In the rows, zero is written as 128.
Each row is followed by its group and then its class within the group.
[154 147 113 151 128 139 107 135 137 114 161 111 126 107 132 123 121 185
 125 118  77 142 115 130 127 127 145 129 127   4 136 138 129 124 119 158
 123 125 119 135 130 134 132 118 132 137 137  82 134 183 108 129 127 127
 120 117 135 132 140 118 127 138  96 148 152 120 136 132 102 111  99 142
 126 130 129 129 105 130] : H C
[122 137 124 156 127  87 127 132 139 126 128 119 126 110 127 131 126 167
 148 129  94 138 124 133 129 127 151 130 128   4 131 120 124 140 137 163
 118 132 122 136 124 132 130 117 125 121 130  94 132 187 110 105 128 133
 129 121 139 125 129 145 126 143  83 152 147 129 131 142 110 134 116 162
 113 129 130 131 107 131] : H B
[ 79 134 125 117 125  62 124 123 123 109 112 110 133 129 137 125 130 128
 111 136 118 122 135 121 125 128 137 119 109 138 143 126 124 138 129 129
 132 131 137 132 125 129 127 106 124 127 124 127 133 169 118 144 136 138
 130 137 141 129 125 143 117 120 141 122 120 127 135 153 115 134 145 113
 129 131 117 136 125 134] : R Q
[134 119  99 148 120 196 137 118 127 150 125 123 132 122 139 141 129 146
 146 112 102 105 122 116 141 115 134 118 122   4 153 133 131 115 128 150
 138 154 127 131 113 126 125 126 125 141 143  66 127 125 113 166 129 119
 126 126 131 125 106 105  95 117  98 140 134 138 101 106 103 127 130 179
 130 133 139 115 131 122] : W V
[110 130 103 145 131 242 141 125 130 143 134 116 127 133 138 156 133 176
 135 110 103 110 119 121 148 125 127 136 115   4 157 135 125 114 125 149
 147 166 133 135 118 113 117 109 135 166 132  52 129 128 111 176 135 119
 130 126 143 129 110 100  70 127  87 165 139 150 103 111  93 123 130 127
 123 131 131 116 124 133] : W V
[128 157 124 151 121  87 121 132 133 134 135 109 129 116 137 137 121 169
 136 125  93 148 129 134 120 126 149 132 124  38 142 144 125 134 123 156
 131 137 118 137 119 136 125 121 128 130 131  93 142 189 111 132 127 129
 118 118 135 130 131 131 127 129  94 145 146 121 126 143  97 127 115 157
 122 134 129 132 115 135] : H B
[ 73 133 113 106 132  83 108 130 128 120 101 114 137 129 134 156 135 119
 119 100 126 116 136 124 130 134 133 110 117 161 159 128 123 128 122 116
 129 140 141 125 109 130 123 107 135 138 126 106 132 160 120 179 135 131
 131 138 138 128 122 137  95 117 143 103 117 139 126 157  90 129 166 114
 141 140 130 136 135 125] : R N
[ 64 130 114  99 130  64 128 135 113 117 102 118 137 131 111 129 128 102
 112 138 133 111 142 119 126 130 139 128 122 161 147 134 121 132 125 114
 148 142 141 125 113 137 131 110 127 135 131 135 137 169  95 176 135 127
 136 133 137 132 128 147  97 115 145  83 124 135 128 153  87 126 167 105
 138 136 133 141 126 121] : R N
[136 127 104 154 125 165 123 129 132 144 138 118 127 122 140 143 131 156
 144 121  88 117 122 134 137 117 139 127 118   4 148 136 129 133 125 151
 133 150 118 147 114 118 124 125 130 144 139  76 119 147 109 152 122 134
 116 125 137 134 116 117 114 134 101 135 133 126 107 114 100 128 122 175
 120 125 139 117 128 130] : W L
[119 135 126 141 130 151 115 133 131 116 142 124 134 135 134 143 130 160
 117 130  89 122 125 124 124 129 151 114 137  84 142 139 132 126 133 144
 124 128 128 138 133 130 119 117 129 139 125  88 137 164 121 132 152 121
 129 118 136 143 130 120 123 116 117 150 145 131 131 129 111 131 114 117
 120 132 131 127 127 126] : H C
[138 132 134 149 128  94 121 134 132 129 112 126 128 126 135 127 121 146
 146 123 105 133 122 123 125 127 150 123 130   4 127 142 130 138 126 166
 119 128 121 143 108 123 123 126 123 126 142  94 127 158 118  96 122 130
 116 119 128 127 139 136 137 129 111 141 144 119 112 133 125 124 111 155
 124 122 137 126 111 129] : H C
[128 139 137 147 129  60 122 136 135 123 124 115 124 120 138 132 122 152
 129 129 103 134 131 129 120 129 155 134 127  50 138 142 124 154 129 161
 118 130 129 140 120 132 126 119 136 121 129  91 137 187 122  97 134 131
 114 116 133 126 134 142 131 112 108 162 146 121 132 152 108 125 114 149
 118 125 127 129 119 143] : H B
[ 56 137 127 107 129  49 128 131 121 107  95 107 139 129 130 127 136 126
 111 132 118 115 130 125 131 126 144 132  89 165 161 133 122 136 129 120
 138 140 138 126 116 139 122 106 136 137 128 125 141 179 115 166 137 123
 127 136 140 121 124 140  87 101 136 115 125 137 141 161  97 119 166 111
 133 139 129 141 127 121] : R E
[139 129 138 155 129  92 118 138 141 108 148 116 125 121 136 132 129 168
 123 116  73 136 125 127 115 124 152 122 131  48 142 139 127 141 113 158
 121 123 116 129 147 135 123 118 125 124 135  99 142 193 122  88 127 129
 120 105 124 117 137 140 149 112 102 159 149 122 140 123 103 131  99 155
 104 107 128 124 110 126] : H B
[160 120 110 154 131 217 124 130 142 162 146 140 126 131 129 134 127 130
 155 126 127 125 131 129 138 127 127 124 117   4 132 123 126 110 117 152
 130 151 123 130 122 120 138 136 123 129 136  79 152 100 115 145 116 122
 132 128 131 124 123 100 124 152 113 137 138 128  95  92 110 129 120 146
 129 127 135 113 130 125] : Z X
[ 49 141 109 123 121  98  84 131 121 103  99 113 136 130 143 128 127 137
 111 130 113 111 118 121 128 123 144 114 111  99 152 133 126 123 132 125
 131 145 141 130 112 115 121 100 132 163 121  97 138 162 114 184 119 128
 134 135 146 125 116 136  82 110 142 119 133 135 137 137 100 128 154  97
 133 127 131 150 117 123] : R E
[101 128 115 113 128  62 126 131 123 128 110 114 130 119 142 128 134 105
 123 130 127 116 128 130 124 130 128 130 111 160 147 124 123 132 125 125
 133 130 135 131 112 137 128 115 127 130 136 155 131 168 121 174 134 132
 115 138 134 133 118 141 120 137 154  97 125 141 133 162 112 137 150 150
 128 148 131 113 140 125] : R N
[ 70 143 119 111 125  77 129 130 122 115 111 110 136 128 131 123 136 130
 112 136 121 125 126 129 122 129 140 126 112 159 159 134 112 134 127 119
 135 138 148 128 118 127 123 104 129 137 136 117 124 166 115 153 132 123
 128 139 134 124 117 142  96 131 147 118 123 135 137 150 103 125 162 110
 131 132 127 141 130 131] : R E
[159 151 126 153 136  88 111 125 138 119 151 113 127 117 131 126 118 156
 144 123  97 152 124 130 126 115 161 133 133  53 129 135 130 133 135 150
 117 116 123 134 128 133 123 135 127 121 137 115 125 180 125 113 130 130
 124 116 130 132 142 134 166 140 116 131 142 122 137 121 120 131 108 149
 112 128 126 131 115 135] : H M
[119 147 105 153 128 133 119 135 138 117 150  97 122 102 139 144 132 213
 146 104  65 137 111 128 132 132 142 135 135   4 141 140 139 143 135 160
 129 145 130 128 122 131 115 112 138 143 124  55 145 204 106 135 129 116
 131 110 145 129 132 132  92 123  50 166 153 118 138 146  79 125 120 175
 113 136 121 137  87 131] : H M
[172 126 107 153 134 192 132 119 140 149 135 141 132 127 137 129 137 139
 142 126 116 115 128 123 133 125 133 128 121   8 137 130 123 118 123 145
 130 139 130 129 121 124 129 127 122 140 140  83 123 113 119 152 120 117
 123 127 140 129 123 111 117 155 125 141 141 137 105 104 109 129 114 133
 133 127 130 118 133 120] : Z J
[131 124 108 143 138 217 129 137 122 138 128 132 135 124 134 134 129 148
 129 117 121 107 123 121 134 123 127 106 109  11 145 125 126 115 132 135
 133 147 132 133 121 120 123 120 130 138 127  98 126 108 121 176 122 121
 129 133 134 128 121 106  97 140 114 117 126 137 111 105 111 132 128 128
 138 123 130 123 134 124] : Z T

Each row is followed by its group and then its class within the group.
[132 129 122  54 105 126 146 107 132 123 129 140 230 154  67 131 136 111
 120 135 110 104 128 144 142 120 138 137 126 118 122 159 128 146 131  83
 137 131 123 146 117 110 118 122 128 138 137 127 137 126 125 144 113 128
 116 117 134 127 130 116 128 127 132 125 134 115 102 126  61 135 151 132
 122 150 126 135 116 126] : F <60>
[136 131 118  59 109 142 145  92 125 138 142 133 149 189  69 129 132 119
 127 136 124 112 130 145 137 128 130 146 123 120 123 165 143 200 125 110
 148 131 105 144 120 118 144 124 103 136 136 128 157 125 119 145 112 126
 103 151 133 126 146 126 127 117 127 135 135 140 106 134  91 132 154 134
 133 149 136 132 113 121] : F <61>
[114 134 122 120 157 127 142 129 133 127 121 129  88  80  82 123 109 138
 130 129 123 145 129 120 109 135 124 110 125 124 120 129 137 191 124 139
 143 129 122 143 127 134  98 106 162 128 132 129 121 130 131 136 138 129
 120 124 121 132 114 129 124 126 129 132 156 176 130 127 111 119 127 174
 135 137 137 120 124 124] : G <57>
[133 121 126  64 105 106 129 125 131 126 128 129 228 137  88 131 130 108
 122 129 123  97 127 130 140 125 135 131 134 123 130 159 129  91 130 118
 139 132 137 134 115 114 130 134  63 138 139 121 103 129 139 146 114 124
 131 109 127 130 151 120 128 130 132 128 123  97 112 134  83 131 125 128
 125 153 130 138 127 129] : F <60>
[133 129 122  49 119 142 163 125 127 122 132 140 167 140  26 127 116 132
 126 130 120 113 134 148 133 131 139 126 128 122 120 152 143 129 130  86
 146 133 123 134 138 128 119 121 124 133 135 128 145 130 118 137 118 125
  84 111 123 132 126 113 123 134 151 128 146 142 117 131  79 127 138 129
 136 178 126 137 116 129] : F <61>
